Below are the code and all the weights of a small trained network. Each question names an input and a target symbol and asks about switching units off, where a switched-off unit gives its printed mean instead of its output.

import numpy as np


def w(rows, s, z=0):
    codes = np.array(rows[::2]) - 128.0
    scale = np.full(codes.shape[1], s)
    scale[-1] = z or s
    return codes * scale


def norm(h):
    return h / np.sqrt((h * h).mean(-1, keepdims=True) + 1e-5)


def softmax(a):
    e = np.exp(a - a.max(-1, keepdims=True))
    return e / e.sum(-1, keepdims=True)


def log_softmax(a):
    a = a - a.max(-1, keepdims=True)
    return a - np.log(np.exp(a).sum(-1, keepdims=True))


def net(x, mask):
    ids = ['αγθλξπσ'.index(c) for c in x.split()]
    T = len(ids)
    res = E[ids] + P[:T]
    u = 0
    for l in range(3):
        r = norm(res)
        for j in range(3):
            rows = slice(2 * j, 2 * j + 2)
            q, k, v = (r @ M[l][rows].T for M in (Q, K, V))
            z = softmax(np.where(np.tri(T) > 0, q @ k.T / 2**0.5, -1e9)) @ v
            o = O[l][rows]
            res = res + np.where(mask[u + j], z, o[:, -1]) @ o[:, :-1]
        u += 3
    return log_softmax(norm(res)[-1] @ U[:, :-1].T + U[:, -1])


Q, K, V, O = {}, {}, {}, {}
E = w([
[65,95,64,87],'α',
[141,120,146,74],'γ',
[125,123,122,63],'θ',
[118,4,159,144],'λ',
[166,112,114,54],'ξ',
[4,172,158,12],'π',
[138,185,194,133],'σ',
],0.013)
P = w([
[68,75,254,56],'0',
[134,143,142,78],'1',
[138,133,122,84],'2',
[133,111,97,89],'3',
[145,121,102,101],'4',
[155,137,113,117],'5',
[143,119,108,132],'6',
[140,116,106,149],'7',
[194,120,137,143],'8',
[178,92,123,153],'9',
[167,83,99,151],'10',
[187,112,102,149],'11',
],0.0091)
Q[0] = w([
[246,7,138,62],'0.h1',
[192,128,120,134],'0.h1',
[222,173,27,72],'0.h2',
[98,209,153,222],'0.h2',
[159,200,191,209],'0.h3',
[132,84,139,171],'0.h3',
],0.014)
K[0] = w([
[251,95,39,194],'0.h1',
[107,103,99,118],'0.h1',
[73,183,163,67],'0.h2',
[185,200,54,130],'0.h2',
[125,183,147,197],'0.h3',
[140,116,139,171],'0.h3',
],0.018)
V[0] = w([
[23,151,193,27],'0.h1',
[66,79,171,154],'0.h1',
[190,161,12,153],'0.h2',
[199,156,99,216],'0.h2',
[153,92,98,55],'0.h3',
[209,42,128,198],'0.h3',
],0.011)
O[0] = w([
[255,153,197,82,175],'0.h1',
[197,65,110,99,144],'0.h1',
[106,80,242,129,6],'0.h2',
[69,62,176,83,24],'0.h2',
[106,161,78,94,201],'0.h3',
[23,141,141,173,116],'0.h3',
],0.0096,0.014)
Q[1] = w([
[92,169,166,91],'1.h1',
[140,187,67,75],'1.h1',
[122,76,120,79],'1.h2',
[24,158,159,3],'1.h2',
[138,201,121,13],'1.h3',
[206,141,156,180],'1.h3',
],0.014)
K[1] = w([
[129,144,117,82],'1.h1',
[89,134,183,103],'1.h1',
[147,97,103,152],'1.h2',
[78,107,92,3],'1.h2',
[60,126,167,195],'1.h3',
[162,137,166,117],'1.h3',
],0.019)
V[1] = w([
[168,115,113,253],'1.h1',
[183,130,160,111],'1.h1',
[133,129,210,169],'1.h2',
[122,197,138,78],'1.h2',
[162,139,151,81],'1.h3',
[62,110,112,58],'1.h3',
],0.019)
O[1] = w([
[8,88,55,81,131],'1.h1',
[143,97,188,88,224],'1.h1',
[129,122,126,49,2],'1.h2',
[199,92,136,145,199],'1.h2',
[66,105,148,125,189],'1.h3',
[170,171,175,173,54],'1.h3',
],0.014,0.0096)
Q[2] = w([
[49,218,198,187],'2.h1',
[176,61,65,130],'2.h1',
[178,80,178,110],'2.h2',
[73,255,110,46],'2.h2',
[95,93,128,57],'2.h3',
[136,99,141,210],'2.h3',
],0.019)
K[2] = w([
[171,203,211,46],'2.h1',
[75,64,91,156],'2.h1',
[61,69,190,118],'2.h2',
[254,157,26,65],'2.h2',
[123,102,161,71],'2.h3',
[73,142,97,197],'2.h3',
],0.023)
V[2] = w([
[129,7,182,148],'2.h1',
[83,155,48,170],'2.h1',
[141,102,210,90],'2.h2',
[217,149,127,93],'2.h2',
[87,169,214,197],'2.h3',
[109,137,34,203],'2.h3',
],0.02)
O[2] = w([
[71,202,219,45,185],'2.h1',
[146,5,123,118,200],'2.h1',
[176,157,32,135,75],'2.h2',
[56,82,155,208,216],'2.h2',
[93,165,221,84,5],'2.h3',
[153,247,58,126,160],'2.h3',
],0.013,0.017)
U = w([
[211,96,149,242,128],'α',
[130,121,27,99,195],'γ',
[56,143,110,213,125],'θ',
[87,172,179,170,2],'λ',
[153,207,163,105,141],'ξ',
[68,255,105,191,80],'π',
[62,85,198,93,136],'σ',
],0.0098,0.007)

Each question gives the input, a string of symbols that net reads in full, and the target symbol t.
The units are the heads (2 rows each of Q, K, V and O). Each row of codes is followed by its name. A weight is (code - 128) times the scale printed after its matrix; where a second scale follows, it is the last column's (O and U).
mask holds one flag per head, layer by layer. A switched-off head (its flag False) gives its mean, the last column of its rows in O, instead of its output. The means were averaged over made-up inputs and are rounded, as every weight is.
A unit's drop is (log p(t) with every unit on - log p(t) with that unit switched off) / (log p(t) with every unit on - log p(t) with every unit switched off).
The circuit of an input: a set's keep is (log p(t) with only the set's units on - log p(t) with every unit switched off) / (log p(t) with every unit on - log p(t) with every unit switched off). Starting from all 9 units, units are removed one at a time, each time the one whose removal leaves the highest keep (on an exact tie, the one counted first), for as long as the keep stays at least 0.8.
units of the circuit, in order: the units of the circuit, biggest drop first
unit that matters most: the unit with the biggest drop
heads that matter: for each layer, one digit per head in row order, 1 if its drop is at least 0.15 and else 0, layers parted by /
drop when u is switched off: that unit's drop, to one decimal
input λ σ γ α, target σ: heads that matter : 101 / 001 / 101
input π γ γ γ θ π λ α, target ξ: units of the circuit, in order : 2.h1, 0.h2, 0.h1
input θ θ ξ γ γ λ λ λ α σ γ ξ, target σ: unit that matters most : 0.h2
input λ σ λ ξ σ ξ σ λ σ γ, target σ: heads that matter : 011 / 010 / 001
input λ π α σ γ, target σ: heads that matter : 111 / 001 / 101
input α λ π θ, target ξ: units of the circuit, in order : 1.h1, 2.h1, 0.h1
input λ σ γ σ α γ θ θ α γ σ θ, target σ: units of the circuit, in order : 0.h3, 0.h2, 2.h3, 1.h2
input λ θ γ λ ξ λ, target π: units of the circuit, in order : 2.h3, 1.h2, 0.h3
input α σ λ π γ, target ξ: units of the circuit, in order : 1.h1, 2.h1, 0.h2, 0.h3
input σ γ ξ λ θ, target π: units of the circuit, in order : 0.h2, 2.h1
input α γ π λ ξ π σ ξ, target σ: heads that matter : 011 / 010 / 101
input α θ θ σ ξ λ γ, target π: units of the circuit, in order : 2.h1, 0.h2
input λ α θ ξ γ ξ, target π: heads that matter : 101 / 000 / 100
input σ γ λ, target σ: unit that matters most : 0.h1
input π λ α, target ξ: units of the circuit, in order : 1.h1, 2.h1, 0.h1
input ξ ξ ξ π θ, target α: heads that matter : 000 / 100 / 000
input γ λ ξ ξ, target π: units of the circuit, in order : 0.h1, 2.h1, 1.h1
input γ λ σ θ π, target σ: units of the circuit, in order : 0.h1, 2.h3
input ξ γ γ α γ π λ ξ, target ξ: heads that matter : 010 / 111 / 100
input γ λ ξ θ λ λ σ ξ λ λ, target π: units of the circuit, in order : 0.h3, 2.h3
input π λ σ λ σ σ ξ θ π γ γ γ, target θ: units of the circuit, in order : 0.h1
input σ γ γ σ γ α λ ξ γ α, target π: units of the circuit, in order : 2.h1, 0.h2
input γ λ ξ γ α γ α π λ, target γ: heads that matter : 100 / 100 / 111
input θ λ α α π, target ξ: heads that matter : 101 / 100 / 100
input γ λ γ ξ α α ξ γ α, target π: drop when 2.h3 is switched off : 0.1
input γ λ θ γ γ σ α, target σ: drop when 0.h2 is switched off : 0.1
input θ σ ξ ξ ξ ξ λ, target ξ: drop when 0.h2 is switched off : 0.8
